Below is a small trained network, with its code and all its weights. Each question gives an input and a target symbol and asks what happens when units are switched off, that is, made to give their printed mean instead of their output.

import numpy as np


def w(rows, s, z=0):
    codes = np.array(rows[::2]) - 128.0
    scale = np.full(codes.shape[1], s)
    scale[-1] = z or s
    return codes * scale


def norm(h):
    return h / np.sqrt((h * h).mean(-1, keepdims=True) + 1e-5)


def f(y):
    return y / 2 * (1 + np.tanh(0.7978845608 * (y + 0.044715 * y**3)))


def softmax(a):
    e = np.exp(a - a.max(-1, keepdims=True))
    return e / e.sum(-1, keepdims=True)


def log_softmax(a):
    a = a - a.max(-1, keepdims=True)
    return a - np.log(np.exp(a).sum(-1, keepdims=True))


def net(x, mask):
    ids = ['αγδεηθλμξπστφω'.index(c) for c in x.split()]
    T = len(ids)
    res = E[ids] + P[:T]
    r = norm(res)
    for j in range(3):
        rows = slice(4 * j, 4 * j + 4)
        q, k, v = (r @ M[0][rows].T for M in (Q, K, V))
        z = softmax(np.where(np.tri(T) > 0, q @ k.T / 4**0.5, -1e9)) @ v
        o = O[0][rows]
        res = res + np.where(mask[j], z, o[:, -1]) @ o[:, :-1]
    y = f(norm(res) @ A[0][:, :-1].T + A[0][:, -1])
    res = res + np.where(mask[3:27], y, B[0][:, -1]) @ B[0][:, :-1]
    return log_softmax(norm(res)[-1] @ U[:, :-1].T + U[:, -1])


Q, K, V, O, A, B = {}, {}, {}, {}, {}, {}
E = w([
[56,188,135,97,155,119,65,126],'α',
[104,105,81,89,103,80,105,102],'γ',
[125,120,155,142,105,99,49,200],'δ',
[189,158,181,49,124,118,138,150],'ε',
[191,173,75,87,125,155,79,96],'η',
[123,215,193,119,144,184,117,198],'θ',
[146,158,185,186,47,62,163,54],'λ',
[95,182,142,65,129,151,204,122],'μ',
[84,121,175,154,189,61,188,178],'ξ',
[9,165,164,128,89,100,137,241],'π',
[103,86,146,118,65,99,202,192],'σ',
[176,143,153,90,211,131,193,88],'τ',
[113,178,119,73,66,173,83,151],'φ',
[255,129,114,160,96,236,150,181],'ω',
],0.005)
P = w([
[180,247,4,111,149,34,123,160],'0',
[124,108,156,26,145,106,53,120],'1',
[115,117,161,29,129,103,54,100],'2',
[114,130,183,34,123,104,51,91],'3',
[121,133,175,33,120,107,58,83],'4',
[121,129,179,38,107,106,52,79],'5',
[119,132,177,41,115,110,53,79],'6',
[115,135,184,44,108,110,54,81],'7',
],0.0024)
Q[0] = w([
[150,135,221,138,63,64,162,169],'head 0',
[201,166,164,102,69,80,108,81],'head 0',
[48,2,87,253,55,69,124,118],'head 0',
[210,114,108,35,203,192,184,120],'head 0',
[135,21,69,110,138,243,132,195],'head 1',
[115,235,196,127,111,14,112,65],'head 1',
[91,35,49,164,205,207,104,154],'head 1',
[150,30,88,187,180,199,126,165],'head 1',
[169,200,200,21,105,29,140,125],'head 2',
[85,219,123,23,111,50,82,158],'head 2',
[164,179,182,75,124,59,71,121],'head 2',
[117,172,140,70,114,122,105,195],'head 2',
],0.0077)
K[0] = w([
[148,185,127,127,88,56,186,187],'head 0',
[202,224,98,149,73,98,104,97],'head 0',
[129,47,2,75,197,117,148,254],'head 0',
[159,53,210,156,83,134,156,5],'head 0',
[132,47,196,156,83,220,137,56],'head 1',
[119,207,47,100,157,50,118,189],'head 1',
[70,32,227,126,132,178,76,36],'head 1',
[134,52,210,155,153,178,104,90],'head 1',
[126,204,92,157,101,62,170,132],'head 2',
[160,211,113,162,71,53,120,122],'head 2',
[146,199,88,153,127,66,125,136],'head 2',
[119,175,125,176,86,129,107,137],'head 2',
],0.008)
V[0] = w([
[121,147,174,194,74,105,113,98],'head 0',
[81,94,107,139,177,185,92,141],'head 0',
[190,113,165,108,125,140,74,158],'head 0',
[142,102,181,120,166,143,145,123],'head 0',
[129,128,96,89,85,111,136,35],'head 1',
[109,88,92,119,238,90,140,108],'head 1',
[186,116,30,161,125,180,179,168],'head 1',
[140,67,88,169,111,115,92,158],'head 1',
[80,164,137,136,67,134,143,72],'head 2',
[119,133,203,253,50,100,114,75],'head 2',
[174,108,203,152,78,124,89,36],'head 2',
[126,188,138,227,115,71,194,37],'head 2',
],0.0042)
O[0] = w([
[55,89,126,156,142,70,121,184,102],'head 0',
[158,185,72,108,171,152,92,114,20],'head 0',
[197,88,127,119,112,108,121,175,183],'head 0',
[177,136,142,121,191,97,147,156,94],'head 0',
[114,92,104,40,114,139,105,87,127],'head 1',
[116,51,181,108,239,94,133,111,89],'head 1',
[155,126,12,150,175,160,219,161,169],'head 1',
[91,97,52,147,151,102,86,167,102],'head 1',
[143,104,190,180,145,188,103,106,121],'head 2',
[196,53,218,74,69,233,117,82,24],'head 2',
[180,58,209,78,135,177,47,179,4],'head 2',
[136,99,182,165,2,236,78,130,141],'head 2',
],0.0039,0.0031)
A[0] = w([
[128,189,92,127,214,113,108,150,66],'neuron 0',
[209,88,101,211,164,255,126,110,125],'neuron 1',
[242,121,93,85,127,137,116,87,50],'neuron 2',
[88,111,139,112,147,150,190,148,158],'neuron 3',
[133,108,158,50,150,222,120,176,64],'neuron 4',
[84,166,106,121,115,108,108,182,111],'neuron 5',
[145,131,130,183,119,110,137,73,181],'neuron 6',
[240,108,164,106,201,98,170,87,1],'neuron 7',
[143,154,147,129,116,168,168,100,75],'neuron 8',
[149,134,175,135,189,131,129,150,115],'neuron 9',
[133,100,181,99,92,148,128,116,131],'neuron 10',
[245,107,133,136,209,178,117,26,127],'neuron 11',
[117,163,81,182,177,110,149,99,84],'neuron 12',
[92,70,113,150,110,125,128,133,102],'neuron 13',
[118,91,100,128,86,113,197,140,34],'neuron 14',
[118,131,123,80,121,105,138,103,92],'neuron 15',
[103,73,160,195,132,228,74,102,56],'neuron 16',
[137,190,124,125,102,106,120,127,136],'neuron 17',
[169,126,83,148,88,107,193,166,56],'neuron 18',
[122,58,134,116,49,103,200,152,79],'neuron 19',
[143,153,130,106,124,204,54,156,142],'neuron 20',
[120,70,141,151,137,80,80,157,86],'neuron 21',
[188,117,162,88,130,132,106,133,60],'neuron 22',
[83,47,149,135,155,214,80,173,66],'neuron 23',
],0.0072,0.0042)
B[0] = w([
[110,126,187,211,131,153,147,106,207],'neuron 0',
[133,2,41,107,30,147,218,217,135],'neuron 1',
[91,211,88,198,162,3,121,210,138],'neuron 2',
[130,168,49,155,99,104,101,143,170],'neuron 3',
[226,187,88,91,179,90,95,135,124],'neuron 4',
[196,105,154,129,94,145,101,103,253],'neuron 5',
[159,94,88,110,170,112,137,204,156],'neuron 6',
[195,91,209,74,29,114,80,113,137],'neuron 7',
[107,140,132,79,151,167,148,155,109],'neuron 8',
[159,130,120,161,100,186,157,83,115],'neuron 9',
[83,112,109,94,172,156,98,202,149],'neuron 10',
[153,64,52,174,212,246,161,46,134],'neuron 11',
[116,35,194,65,165,152,109,145,183],'neuron 12',
[141,87,174,198,104,70,128,147,119],'neuron 13',
[168,179,143,189,133,145,123,56,137],'neuron 14',
[111,120,111,109,137,182,169,132,163],'neuron 15',
[32,100,147,199,64,155,243,111,147],'neuron 16',
[160,89,92,162,165,169,94,126,242],'neuron 17',
[113,105,248,63,115,118,95,85,175],'neuron 18',
[159,156,111,184,144,134,145,45,176],'neuron 19',
[187,193,105,167,127,131,192,94,141],'neuron 20',
[156,71,100,178,168,167,119,124,120],'neuron 21',
[140,202,195,86,175,71,113,139,115],'neuron 22',
[136,74,67,133,193,13,131,50,135],'neuron 23',
],0.0055,0.0038)
U = w([
[14,128,216,102,180,152,10,58,33],'α',
[90,17,33,47,127,44,101,77,114],'γ',
[206,38,116,211,114,101,7,156,108],'δ',
[187,199,205,18,146,33,93,154,141],'ε',
[193,191,1,155,243,91,96,120,73],'η',
[168,244,193,204,169,218,158,192,76],'θ',
[94,35,183,116,43,217,176,147,154],'λ',
[42,200,111,43,145,174,231,128,180],'μ',
[55,54,189,186,211,45,215,170,133],'ξ',
[13,183,134,186,13,103,111,227,4],'π',
[152,153,83,219,66,64,223,24,51],'σ',
[201,37,158,89,241,174,173,58,135],'τ',
[176,212,39,79,42,211,51,116,36],'φ',
[204,102,37,124,101,132,234,233,174],'ω',
],0.0084,0.0019)

Each question gives the input, a string of symbols that net reads in full, and the target symbol t.
The units are the heads (4 rows each of Q, K, V and O) and the neurons (one row each of A and B). Each row of codes is followed by its name. A weight is (code - 128) times the scale printed after its matrix; where a second scale follows, it is the last column's (O, A, B and U).
mask holds one flag per unit, heads first, then neurons. A switched-off unit (its flag False) gives its mean, the last column of its rows in O or B, instead of its output. The means were averaged over made-up inputs and are rounded, as every weight is.
A unit's drop is (log p(t) with every unit on - log p(t) with that unit switched off) / (log p(t) with every unit on - log p(t) with every unit switched off).
The circuit of an input: a set's keep is (log p(t) with only the set's units on - log p(t) with every unit switched off) / (log p(t) with every unit on - log p(t) with every unit switched off). Starting from the 12 units with the biggest drops (on a tie, the unit counted first), units are removed one at a time, each time the one whose removal leaves the highest keep (on an exact tie, the one counted first), for as long as the keep stays at least 0.8.
units of the circuit, in order: the units of the circuit, biggest drop first
unit that matters most: the unit with the biggest drop
top k neurons: the k neurons with the biggest drops, biggest first
heads that matter: for each layer, one digit per head in row order, 1 if its drop is at least 0.15 and else 0, layers parted by /
drop when u is switched off: that unit's drop, to one decimal
input γ τ ω π ε λ π, target γ: units of the circuit, in order : [neuron 23; head 1; head 2]
input σ ε ξ ε ε σ, target σ: heads that matter : 000
input ξ θ ε ε π ξ δ λ, target ξ: top 2 neurons : [neuron 6; neuron 5]
input τ π τ δ φ ξ λ, target τ: top 2 neurons : [neuron 11; neuron 6]
input δ α ξ σ π ω σ λ, target δ: units of the circuit, in order : [head 1; neuron 6; head 2]
input τ ε ε σ ω α λ σ, target τ: heads that matter : 011
input τ μ σ η, target η: units of the circuit, in order : [neuron 2]
input σ η σ η σ σ λ μ, target σ: heads that matter : 110
input θ γ τ τ λ π, target θ: units of the circuit, in order : [head 2; neuron 20; neuron 4]
input ξ λ π, target ξ: heads that matter : 011
input θ ε ε ε σ ω, target ω: heads that matter : 010
input ε μ τ φ δ γ μ η, target η: heads that matter : 000
input φ δ ε λ π δ π σ, target φ: heads that matter : 011
input γ λ ε γ ε τ, target γ: heads that matter : 110
input ξ λ μ, target ξ: units of the circuit, in order : [head 0]
input ε φ μ ξ λ γ, target ε: units of the circuit, in order : [head 2; neuron 22; neuron 17; neuron 4]
input μ ε γ ξ λ, target μ: heads that matter : 110
input η σ σ τ γ ε ω, target ω: heads that matter : 000
input π θ π π σ λ η, target π: heads that matter : 101
input δ σ ε λ η, target δ: unit that matters most : head 0
input θ σ λ ξ, target θ: heads that matter : 011
input σ λ ε δ σ ε ξ, target σ: top 2 neurons : [neuron 19; neuron 17]
input η λ τ ε σ α, target η: top 3 neurons : [neuron 4; neuron 20; neuron 23]
input π ε μ ε φ π λ ξ, target π: drop when neuron 17 is switched off : 0.1
